Here is a tiny trained network, its code and every weight. The questions are about switching its units off for an input and a class, where a switched-off unit gives its printed mean instead of its output.

import numpy as np


def w(rows, s, z=0):
    codes = np.array(rows[::2]) - 128.0
    scale = np.full(codes.shape[1], s)
    scale[-1] = z or s
    return codes * scale


def norm(h):
    return h / np.sqrt((h * h).mean(-1, keepdims=True) + 1e-5)


def f(y):
    return y / 2 * (1 + np.tanh(0.7978845608 * (y + 0.044715 * y**3)))


def log_softmax(a):
    a = a - a.max(-1, keepdims=True)
    return a - np.log(np.exp(a).sum(-1, keepdims=True))


def net(x, mask):
    res = np.array(x, float).reshape(1, 6) / 4 @ E
    u = 0
    for l in range(2):
        y = f(norm(res) @ A[l][:, :-1].T + A[l][:, -1])
        res = res + np.where(mask[u : u + 9], y, B[l][:, -1]) @ B[l][:, :-1]
        u += 9
    return log_softmax(norm(res)[-1] @ U[:, :-1].T + U[:, -1])


A, B = {}, {}
E = w([
[41,163,118,9,112,116,39,155],'x0',
[127,80,92,140,133,97,102,150],'x1',
[99,153,103,137,127,56,139,51],'x2',
[122,118,149,114,189,126,130,121],'x3',
[161,211,92,103,152,75,185,225],'x4',
[104,183,70,164,169,197,106,114],'x5',
],0.013)
A[0] = w([
[113,159,105,151,127,71,135,81,17],'L0N0',
[128,121,144,155,128,184,117,194,26],'L0N1',
[111,112,157,120,255,119,135,126,46],'L0N2',
[123,150,78,164,22,144,134,143,6],'L0N3',
[141,115,95,161,139,135,176,116,62],'L0N4',
[121,164,113,138,148,107,166,160,3],'L0N5',
[136,195,205,123,121,150,151,102,147],'L0N6',
[133,70,67,153,157,89,90,158,70],'L0N7',
[122,157,76,153,160,169,110,120,43],'L0N8',
],0.019,0.0061)
B[0] = w([
[174,107,126,51,244,85,139,50,219],'L0N0',
[156,130,131,56,225,111,162,55,190],'L0N1',
[202,172,157,113,11,119,95,85,212],'L0N2',
[204,182,164,103,17,128,100,89,177],'L0N3',
[64,200,194,130,166,114,88,159,255],'L0N4',
[166,57,40,165,117,153,69,126,203],'L0N5',
[71,135,73,148,80,158,209,153,251],'L0N6',
[63,179,77,135,63,205,255,154,217],'L0N7',
[89,55,150,124,87,48,165,155,225],'L0N8',
],0.026,0.0044)
A[1] = w([
[182,139,83,133,152,106,107,219,7],'L1N0',
[173,122,152,86,158,191,131,166,99],'L1N1',
[106,66,142,163,128,187,105,88,109],'L1N2',
[92,106,142,162,117,144,86,77,39],'L1N3',
[169,90,167,96,126,137,170,166,58],'L1N4',
[184,141,182,255,167,121,163,142,1],'L1N5',
[65,183,117,91,137,120,44,169,70],'L1N6',
[190,159,152,125,64,107,108,132,66],'L1N7',
[133,57,173,138,91,24,166,186,50],'L1N8',
],0.023,0.0033)
B[1] = w([
[203,116,97,249,140,159,72,112,189],'L1N0',
[110,152,118,113,158,106,134,42,161],'L1N1',
[222,160,54,196,135,89,122,168,197],'L1N2',
[176,77,107,172,143,132,111,131,187],'L1N3',
[98,82,105,131,128,20,130,88,171],'L1N4',
[65,197,149,36,107,102,50,191,231],'L1N5',
[77,204,192,95,141,105,104,161,232],'L1N6',
[183,100,195,107,106,157,129,137,251],'L1N7',
[69,3,159,161,154,151,154,152,254],'L1N8',
],0.021,0.008)
U = w([
[58,189,193,97,144,101,52,199,169],'0',
[149,95,110,80,221,59,148,6,147],'1',
[223,94,208,108,23,117,127,120,142],'2',
[194,92,58,240,139,150,82,161,161],'3',
[64,13,142,155,113,76,174,175,138],'4',
[71,173,67,148,86,169,244,161,131],'5',
[115,101,157,122,160,221,160,112,96],'6',
[119,93,124,102,168,238,95,123,6],'7',
],0.015,0.011)

Each question gives the input, the list of numbers given to net, and the class t.
The units are the neurons (one row each of A and B). Each row of codes is followed by its name. A weight is (code - 128) times the scale printed after its matrix; where a second scale follows, it is the last column's (A, B and U).
mask holds one flag per neuron, layer by layer. A switched-off neuron (its flag False) gives its mean, the last column of its row in B, instead of its output. The means were averaged over made-up inputs and are rounded, as every weight is.
A unit's drop is (log p(t) with every unit on - log p(t) with that unit switched off) / (log p(t) with every unit on - log p(t) with every unit switched off).
The circuit of an input: a set's keep is (log p(t) with only the set's units on - log p(t) with every unit switched off) / (log p(t) with every unit on - log p(t) with every unit switched off). Starting from the 12 units with the biggest drops (on a tie, the unit counted first), units are removed one at a time, each time the one whose removal leaves the highest keep (on an exact tie, the one counted first), for as long as the keep stays at least 0.8.
circuit, biggest first: the units of the circuit, biggest drop first
most important unit: the unit with the biggest drop
k most important neurons: the k neurons with the biggest drops, biggest first
k most important neurons of layer l: the k neurons of layer l with the biggest drops, biggest first
input [-6,-8,-5,-5,-3,4], class 5: most important unit => L0N6
input [-3,1,-8,6,8,0], class 1: 2 most important neurons => (L0N1, L1N1)
input [-2,-2,-6,-6,-7,-6], class 3: 2 most important neurons => (L1N2, L0N8)
input [4,4,-6,0,7,1], class 3: 3 most important neurons of layer 0 => (L0N5, L0N0, L0N4)
input [2,4,-5,-6,3,1], class 2: 3 most important neurons => (L0N3, L1N7, L0N0)
input [4,-1,-5,3,-2,-2], class 1: 2 most important neurons of layer 0 => (L0N4, L0N1)
input [-4,-1,4,7,-6,-5], class 2: 2 most important neurons => (L0N2, L0N8)
input [-5,-4,-1,2,-7,3], class 3: 3 most important neurons of layer 1 => (L1N2, L1N3, L1N6)
input [-3,-5,-1,3,-6,4], class 3: 2 most important neurons of layer 1 => (L1N2, L1N3)
input [-5,-3,-3,4,5,2], class 0: 2 most important neurons of layer 1 => (L1N5, L1N2)
input [-7,4,2,-6,-7,0], class 0: 2 most important neurons => (L1N5, L0N4)
input [-7,4,0,4,-7,3], class 0: 3 most important neurons => (L1N5, L0N4, L0N5)
input [0,4,6,-3,3,-6], class 1: 2 most important neurons of layer 0 => (L0N0, L0N8)
input [5,0,7,-5,-5,-3], class 1: 2 most important neurons => (L0N4, L0N0)
input [-5,-6,4,5,-6,2], class 3: 3 most important neurons => (L0N7, L1N3, L1N2)
input [3,-2,5,-5,-4,-7], class 4: most important unit => L1N8
input [-4,-8,1,1,-6,6], class 5: 2 most important neurons of layer 0 => (L0N6, L0N5)
input [3,0,1,5,4,-5], class 2: 3 most important neurons => (L0N2, L1N7, L0N8)
input [7,4,-8,5,-5,5], class 1: circuit, biggest first => (L0N1, L1N1)
input [-7,3,6,1,-6,5], class 0: circuit, biggest first => (L1N5)
input [1,-4,1,-6,2,6], class 2: 2 most important neurons => (L0N3, L1N7)
input [4,7,-4,4,-7,-2], class 3: 2 most important neurons => (L1N2, L0N4)
input [1,-6,-8,-2,-7,-7], class 1: 2 most important neurons of layer 0 => (L0N8, L0N1)
